Below is a small trained network, with its code and all its weights. Each question gives an input and a class and asks what happens when units are switched off, that is, made to give their printed mean instead of their output.

import numpy as np


def w(rows, s, z=0):
    codes = np.array(rows[::2]) - 128.0
    scale = np.full(codes.shape[1], s)
    scale[-1] = z or s
    return codes * scale


def norm(h):
    return h / np.sqrt((h * h).mean(-1, keepdims=True) + 1e-5)


def f(y):
    return np.maximum(y, 0)


def log_softmax(a):
    a = a - a.max(-1, keepdims=True)
    return a - np.log(np.exp(a).sum(-1, keepdims=True))


def net(x, mask):
    res = np.array(x, float).reshape(1, 4) / 4 @ E
    u = 0
    for l in range(3):
        y = f(norm(res) @ A[l][:, :-1].T + A[l][:, -1])
        res = res + np.where(mask[u : u + 5], y, B[l][:, -1]) @ B[l][:, :-1]
        u += 5
    return log_softmax(norm(res)[-1] @ U[:, :-1].T + U[:, -1])


A, B = {}, {}
E = w([
[253,61,227,130,76,135,94,104,230,210],'x0',
[212,213,37,64,175,133,154,91,216,92],'x1',
[183,109,194,132,173,129,237,90,85,74],'x2',
[133,123,150,111,138,143,120,167,149,101],'x3',
],0.006)
A[0] = w([
[88,159,79,103,174,97,56,168,143,203,1],'L0N0',
[74,226,80,133,149,140,133,160,96,93,71],'L0N1',
[177,145,1,63,143,163,132,97,167,97,54],'L0N2',
[78,128,93,112,103,140,101,133,153,135,18],'L0N3',
[140,142,174,136,179,89,147,141,132,144,192],'L0N4',
],0.0063,0.0033)
B[0] = w([
[201,48,143,107,14,148,76,177,152,42,193],'L0N0',
[121,51,84,5,229,207,162,124,106,234,254],'L0N1',
[60,146,253,158,47,73,139,136,157,127,249],'L0N2',
[205,133,87,229,121,183,61,56,72,80,159],'L0N3',
[114,146,53,205,114,154,107,141,159,170,188],'L0N4',
],0.0071,0.0048)
A[1] = w([
[136,254,79,65,151,102,165,56,185,104,6],'L1N0',
[138,226,104,23,95,106,170,97,205,89,53],'L1N1',
[196,181,206,179,204,167,233,71,103,85,39],'L1N2',
[52,62,152,130,90,151,131,163,71,147,72],'L1N3',
[179,77,154,131,181,71,239,122,69,45,62],'L1N4',
],0.0059,0.0025)
B[1] = w([
[149,110,245,61,118,37,98,199,139,18,187],'L1N0',
[108,119,254,182,82,57,133,117,107,82,211],'L1N1',
[95,112,70,141,31,102,28,176,137,178,224],'L1N2',
[92,221,170,178,207,52,152,99,139,42,254],'L1N3',
[234,69,40,184,55,248,35,102,123,107,202],'L1N4',
],0.0063,0.0048)
A[2] = w([
[137,122,84,208,119,161,128,98,124,139,5],'L2N0',
[74,140,193,214,180,97,126,142,116,134,23],'L2N1',
[124,112,120,154,117,186,133,89,125,122,123],'L2N2',
[143,127,96,128,74,161,72,160,134,119,184],'L2N3',
[183,111,177,119,127,137,143,117,195,255,83],'L2N4',
],0.0091,0.0021)
B[2] = w([
[134,186,193,152,113,108,73,165,182,69,172],'L2N0',
[205,156,223,86,60,69,161,134,238,102,244],'L2N1',
[168,107,89,40,143,117,148,90,180,206,164],'L2N2',
[178,125,44,247,116,129,125,69,106,192,253],'L2N3',
[43,152,72,53,254,175,201,152,33,95,251],'L2N4',
],0.008,0.0059)
U = w([
[122,136,253,122,51,72,117,131,157,79,76],'0',
[75,129,87,69,219,187,176,131,64,130,145],'1',
[163,83,74,197,44,167,47,100,110,144,253],'2',
],0.013,0.00036)

Each question gives the input, the list of numbers given to net, and the class t.
The units are the neurons (one row each of A and B). Each row of codes is followed by its name. A weight is (code - 128) times the scale printed after its matrix; where a second scale follows, it is the last column's (A, B and U).
mask holds one flag per neuron, layer by layer. A switched-off neuron (its flag False) gives its mean, the last column of its row in B, instead of its output. The means were averaged over made-up inputs and are rounded, as every weight is.
A unit's drop is (log p(t) with every unit on - log p(t) with that unit switched off) / (log p(t) with every unit on - log p(t) with every unit switched off).
The circuit of an input: a set's keep is (log p(t) with only the set's units on - log p(t) with every unit switched off) / (log p(t) with every unit on - log p(t) with every unit switched off). Starting from the 12 units with the biggest drops (on a tie, the unit counted first), units are removed one at a time, each time the one whose removal leaves the highest keep (on an exact tie, the one counted first), for as long as the keep stays at least 0.8.
circuit, biggest first: the units of the circuit, biggest drop first
unit that matters most: the unit with the biggest drop
top k neurons: the k neurons with the biggest drops, biggest first
top k neurons in layer l: the k neurons of layer l with the biggest drops, biggest first
drop of u: that unit's drop, to one decimal
input [-5,6,-1,2], class 0: unit that matters most	L0N2
input [-5,3,-7,1], class 2: top 2 neurons	(L0N0, L2N4)
input [-8,8,0,-4], class 0: top 2 neurons in layer 1	(L1N0, L1N1)
input [-3,-1,-3,-1], class 1: top 2 neurons in layer 1	(L1N2, L1N4)
input [7,-5,2,-5], class 1: top 2 neurons	(L2N4, L0N2)
input [4,6,-6,-8], class 0: top 4 neurons	(L0N1, L0N2, L1N1, L1N4)
input [4,-7,8,0], class 2: top 3 neurons	(L1N4, L0N2, L1N2)
input [-5,-6,7,-1], class 2: top 3 neurons in layer 1	(L1N4, L1N2, L1N1)
input [-3,5,-5,6], class 0: top 4 neurons	(L0N2, L1N1, L1N4, L1N2)
input [-5,-6,3,-7], class 0: top 3 neurons	(L2N1, L2N4, L1N3)
input [4,3,-1,2], class 1: top 2 neurons	(L2N4, L1N3)
input [2,6,8,-8], class 2: top 3 neurons in layer 1	(L1N2, L1N4, L1N3)
input [-4,7,7,7], class 0: top 3 neurons	(L1N0, L1N1, L0N2)
input [3,-2,-3,-2], class 1: top 2 neurons	(L0N2, L2N4)
input [-2,-3,7,-8], class 2: circuit, biggest first	(L1N4)
input [-4,8,7,-1], class 0: top 3 neurons	(L1N0, L1N1, L0N2)
input [5,6,8,6], class 2: top 3 neurons	(L1N2, L1N4, L0N1)
input [-5,5,-7,7], class 2: top 2 neurons in layer 2	(L2N4, L2N3)
input [-6,-8,-2,-1], class 0: top 3 neurons	(L2N1, L2N4, L1N3)
input [-4,6,-1,-3], class 0: circuit, biggest first	(L0N2)
input [-2,2,2,-3], class 0: top 2 neurons	(L0N2, L2N4)
input [7,4,3,4], class 1: drop of L2N4	1.0
input [8,3,-3,8], class 1: drop of L2N4	0.8
input [2,3,8,8], class 2: drop of L0N1	0.0
input [8,4,-7,2], class 1: drop of L2N4	1.2
